Here is a tiny trained network, its code and every weight. The questions are about switching its units off for an input and a class, where a switched-off unit gives its printed mean instead of its output.

import numpy as np


def w(rows, s, z=0):
    codes = np.array(rows[::2]) - 128.0
    scale = np.full(codes.shape[1], s)
    scale[-1] = z or s
    return codes * scale


def f(y):
    return y / 2 * (1 + np.tanh(0.7978845608 * (y + 0.044715 * y**3)))


def log_softmax(a):
    a = a - a.max(-1, keepdims=True)
    return a - np.log(np.exp(a).sum(-1, keepdims=True))


def net(x, mask):
    res = np.array(x, float).reshape(1, 8) / 4 @ E
    y = f(res @ A[0][:, :-1].T + A[0][:, -1])
    res = res + np.where(mask, y, B[0][:, -1]) @ B[0][:, :-1]
    return log_softmax(res[-1] @ U[:, :-1].T + U[:, -1])


A, B = {}, {}
E = w([
[128,129,129,128,128,127],'x0',
[122,11,141,167,137,253],'x1',
[144,191,133,52,32,220],'x2',
[139,16,144,39,43,50],'x3',
[128,130,123,128,128,128],'x4',
[129,128,132,127,128,129],'x5',
[129,127,136,128,126,128],'x6',
[114,136,112,252,12,107],'x7',
],0.0036)
A[0] = w([
[128,128,128,128,128,128,128],'neuron 1',
[136,116,120,10,239,151,55],'neuron 2',
[130,9,128,161,136,251,100],'neuron 3',
[128,128,128,128,128,128,128],'neuron 4',
[128,128,128,128,128,128,128],'neuron 5',
[129,237,127,209,206,196,113],'neuron 6',
[124,66,139,205,228,33,12],'neuron 7',
[135,118,126,22,228,147,51],'neuron 8',
[129,197,137,53,30,222,2],'neuron 9',
[128,126,129,128,128,130,125],'neuron 10',
[128,128,128,128,128,128,126],'neuron 11',
[128,128,128,128,128,128,128],'neuron 12',
[135,194,127,108,120,61,82],'neuron 13',
[119,235,128,94,120,13,88],'neuron 14',
[131,31,136,60,55,60,95],'neuron 15',
[127,120,130,130,129,136,113],'neuron 16',
[129,232,128,206,203,194,108],'neuron 17',
[128,128,128,128,128,128,124],'neuron 18',
[128,128,128,128,128,128,127],'neuron 19',
[131,31,136,60,55,59,96],'neuron 20',
[128,128,128,128,128,128,128],'neuron 21',
[134,131,119,255,3,105,97],'neuron 22',
[130,43,133,68,63,68,84],'neuron 23',
[135,120,130,35,216,143,51],'neuron 24',
[119,28,131,155,136,227,89],'neuron 25',
[124,229,127,96,120,21,85],'neuron 26',
[128,128,128,128,128,128,128],'neuron 27',
[128,128,128,128,128,128,128],'neuron 28',
[128,128,128,128,128,128,128],'neuron 29',
[128,128,128,128,128,128,127],'neuron 30',
[128,128,128,128,128,128,128],'neuron 31',
[128,200,137,49,26,226,8],'neuron 32',
[124,67,138,203,227,35,10],'neuron 33',
[128,128,128,128,128,128,128],'neuron 34',
[115,48,132,149,136,206,82],'neuron 35',
[133,130,113,234,24,112,87],'neuron 36',
[128,128,128,128,128,128,128],'neuron 37',
],0.0084,0.00076)
B[0] = w([
[128,128,128,128,128,128,128],'neuron 1',
[71,192,181,145,120,84,205],'neuron 2',
[180,187,33,110,125,98,229],'neuron 3',
[128,128,128,128,128,128,128],'neuron 4',
[128,128,128,128,128,128,128],'neuron 5',
[116,108,140,128,126,255,252],'neuron 6',
[152,21,151,121,121,79,189],'neuron 7',
[79,183,173,143,120,91,191],'neuron 8',
[151,19,145,132,134,72,214],'neuron 9',
[129,129,128,128,128,128,128],'neuron 10',
[128,128,128,128,128,128,128],'neuron 11',
[128,128,128,128,128,128,128],'neuron 12',
[155,152,81,121,128,122,165],'neuron 13',
[180,174,36,113,128,113,219],'neuron 14',
[118,119,137,138,135,236,233],'neuron 15',
[131,131,125,127,128,126,127],'neuron 16',
[117,109,138,130,126,246,245],'neuron 17',
[128,128,128,128,128,128,128],'neuron 18',
[128,128,128,128,128,128,128],'neuron 19',
[118,119,137,138,135,237,233],'neuron 20',
[128,128,128,128,128,128,128],'neuron 21',
[60,207,196,131,135,69,244],'neuron 22',
[120,119,135,135,135,217,212],'neuron 23',
[86,175,166,142,120,97,177],'neuron 24',
[168,173,57,115,128,106,200],'neuron 25',
[175,170,44,115,128,115,210],'neuron 26',
[128,128,128,128,128,128,128],'neuron 27',
[128,128,128,128,128,128,128],'neuron 28',
[128,128,128,128,128,128,128],'neuron 29',
[128,128,128,128,128,128,128],'neuron 30',
[128,128,128,128,128,128,128],'neuron 31',
[152,11,147,132,134,68,221],'neuron 32',
[151,24,150,121,121,80,186],'neuron 33',
[128,128,128,128,128,128,128],'neuron 34',
[158,162,76,118,129,112,175],'neuron 35',
[74,190,180,130,131,84,215],'neuron 36',
[128,128,128,128,128,128,128],'neuron 37',
],0.03,0.0035)
U = w([
[113,117,138,142,139,254,189],'0',
[197,188,17,91,125,93,168],'1',
[47,193,209,156,121,69,138],'2',
[165,8,156,124,127,77,1],'3',
],0.0071,0.00069)

Each question gives the input, the list of numbers given to net, and the class t.
The units are the neurons (one row each of A and B). Each row of codes is followed by its name. A weight is (code - 128) times the scale printed after its matrix; where a second scale follows, it is the last column's (A, B and U).
mask holds one flag per neuron, in row order. A switched-off neuron (its flag False) gives its mean, the last column of its row in B, instead of its output. The means were averaged over made-up inputs and are rounded, as every weight is.
A unit's drop is (log p(t) with every unit on - log p(t) with that unit switched off) / (log p(t) with every unit on - log p(t) with every unit switched off).
The circuit of an input: a set's keep is (log p(t) with only the set's units on - log p(t) with every unit switched off) / (log p(t) with every unit on - log p(t) with every unit switched off). Starting from the 12 units with the biggest drops (on a tie, the unit counted first), units are removed one at a time, each time the one whose removal leaves the highest keep (on an exact tie, the one counted first), for as long as the keep stays at least 0.8.
units of the circuit, in order: the units of the circuit, biggest drop first
top k neurons: the k neurons with the biggest drops, biggest first
drop of u: that unit's drop, to one decimal
input [1,8,-7,5,4,7,-3,6], class 1: units of the circuit, in order : neuron 3
input [-5,5,-7,2,0,5,4,-7], class 2: top 2 neurons : neuron 2; neuron 8
input [0,-5,2,3,-1,2,3,5], class 1: top 4 neurons : neuron 14; neuron 26; neuron 2; neuron 8
input [-5,7,-5,-1,0,-7,-6,8], class 2: top 2 neurons : neuron 22; neuron 36
input [-4,6,4,-5,5,1,2,-3], class 1: top 2 neurons : neuron 3; neuron 25
input [-1,-1,8,-6,-6,-4,5,8], class 2: top 2 neurons : neuron 22; neuron 36
input [6,-4,-7,8,-8,-2,3,6], class 0: top 2 neurons : neuron 20; neuron 15
input [0,-7,7,-1,2,-6,0,4], class 1: top 2 neurons : neuron 14; neuron 26
input [-2,-4,-8,-4,-5,-6,1,-6], class 3: top 2 neurons : neuron 7; neuron 33
input [-8,-4,5,2,4,-8,1,-4], class 3: top 2 neurons : neuron 32; neuron 3
input [-1,-4,7,-6,6,-2,5,-3], class 3: top 2 neurons : neuron 32; neuron 9
input [8,-6,6,2,-1,6,3,-7], class 2: top 4 neurons : neuron 2; neuron 8; neuron 24; neuron 3
input [-2,5,-6,2,1,5,0,-4], class 3: top 4 neurons : neuron 7; neuron 33; neuron 14; neuron 26
input [-3,-8,1,-5,2,-3,1,6], class 1: units of the circuit, in order : neuron 14
input [4,1,6,3,-3,3,1,-2], class 3: drop of neuron 2 : 0.0
input [-8,3,-5,-2,1,-7,2,-4], class 3: drop of neuron 36 : 0.3
input [8,-3,-2,-7,-6,0,2,8], class 2: drop of neuron 20 : 0.7
